[[-31   5  13  13  -8  15   3  14  12  -4  13 -16  -3   9]
 [ -8   7  -7 -17  25  -9  -6  -8  13   1  14  -8 -22  16]
 [  8   1  -3   9 -15  -7   6   6  -7  10  -2  12  13  -1]
 [-22   1  16  17 -15  17   8  18  11  -4   5  -9   7  -1]
 [  5   7 -27   9 -16  -3  -5  -7 -15  30   6   6  17   9]]
|
[[  8   1  -3   9 -15  -7   6   6  -7  10  -2  12  13  -1]
 [  5   7 -27   9 -16  -3  -5  -7 -15  30   6   6  17   9]
 [ -8   7  -7 -17  25  -9  -6  -8  13   1  14  -8 -22  16]
 [-22   1  16  17 -15  17   8  18  11  -4   5  -9   7  -1]
 [-31   5  13  13  -8  15   3  14  12  -4  13 -16  -3   9]]

[[  0   3   6  11   8  16 -21 -18]
 [ -7   9   8  14  10   0  14  17]
 [ 23 -14 -15  28 -11  -1  -9 -15]
 [  5  -1 -33  11  -8 -21   0   4]]
|
[[ 23 -14 -15  28 -11  -1  -9 -15]
 [  5  -1 -33  11  -8 -21   0   4]
 [  0   3   6  11   8  16 -21 -18]
 [ -7   9   8  14  10   0  14  17]]

[[ -2  -2   2  -3   1   0  -4  -4  -1]
 [  5 -21  -1   0   0 -23 -25 -32 -12]
 [  0   1   1  -3   2  -3  -5  -2  -1]
 [  7  -2  -2  -7   7 -20 -23 -14  -7]]
|
[[  7  -2  -2  -7   7 -20 -23 -14  -7]
 [  5 -21  -1   0   0 -23 -25 -32 -12]
 [  0   1   1  -3   2  -3  -5  -2  -1]
 [ -2  -2   2  -3   1   0  -4  -4  -1]]

[[-12   4   3  -5  -1  20  -6  20  13]
 [ 25 -12  -6   5 -13  17 -13   0  13]
 [ -7 -11 -34   4   7  12   2   3  -4]
 [  9 -11  22   3  12 -14  18   0  -9]
 [-35 -12   1  -7  10  14   1  26   8]
 [-36 -12  18 -10  10  15   1  26   8]]
|
[[ 25 -12  -6   5 -13  17 -13   0  13]
 [  9 -11  22   3  12 -14  18   0  -9]
 [ -7 -11 -34   4   7  12   2   3  -4]
 [-12   4   3  -5  -1  20  -6  20  13]
 [-35 -12   1  -7  10  14   1  26   8]
 [-36 -12  18 -10  10  15   1  26   8]]

[[-11 -14 -19  14 -10  23  11 -25  24  20 -23  -7]
 [  4 -25  17   2 -20   2 -26 -15 -14  10  22  13]
 [ 11  17 -17 -15  23 -17  -6  -2  -3 -19 -24  14]
 [ 14  11  -9  -7 -31  31   4  -9  -7  -9   5 -24]
 [-10  -3 -17   6 -29 -13 -10 -20 -16 -15 -26   0]]
|
[[ 14  11  -9  -7 -31  31   4  -9  -7  -9   5 -24]
 [ 11  17 -17 -15  23 -17  -6  -2  -3 -19 -24  14]
 [  4 -25  17   2 -20   2 -26 -15 -14  10  22  13]
 [-10  -3 -17   6 -29 -13 -10 -20 -16 -15 -26   0]
 [-11 -14 -19  14 -10  23  11 -25  24  20 -23  -7]]

[[-18 -14  36 -13   1 -16  -4]
 [ 20   8 -15  -8 -27 -11   4]
 [ 19  -9  -3  -3   0  -3   0]
 [  9  14 -13   3 -34 -15  12]
 [-17 -18  36 -12   6 -13  -5]
 [-31 -29   6  17 -23   9 -33]
 [-12 -20  38  -9   4 -18  -4]
 [ 17 -25   9  -6   6   2   2]
 [-32  10  20 -34   7  10   5]
 [-19  -8  35 -21  -2 -15  -2]
 [ 16 -13   1  -8  -3   0   0]
 [ 21 -13   2   1   5  -2   5]]
|
[[ 21 -13   2   1   5  -2   5]
 [ 20   8 -15  -8 -27 -11   4]
 [ 19  -9  -3  -3   0  -3   0]
 [ 17 -25   9  -6   6   2   2]
 [ 16 -13   1  -8  -3   0   0]
 [  9  14 -13   3 -34 -15  12]
 [-12 -20  38  -9   4 -18  -4]
 [-17 -18  36 -12   6 -13  -5]
 [-18 -14  36 -13   1 -16  -4]
 [-19  -8  35 -21  -2 -15  -2]
 [-31 -29   6  17 -23   9 -33]
 [-32  10  20 -34   7  10   5]]

[[  4  17 -15  13 -10 -10 -39 -16  -1  -1  36 -18   2]
 [ 13  -4  -3  23  -4  18 -23 -11  12  10  -3  -8  10]]
|
[[ 13  -4  -3  23  -4  18 -23 -11  12  10  -3  -8  10]
 [  4  17 -15  13 -10 -10 -39 -16  -1  -1  36 -18   2]]
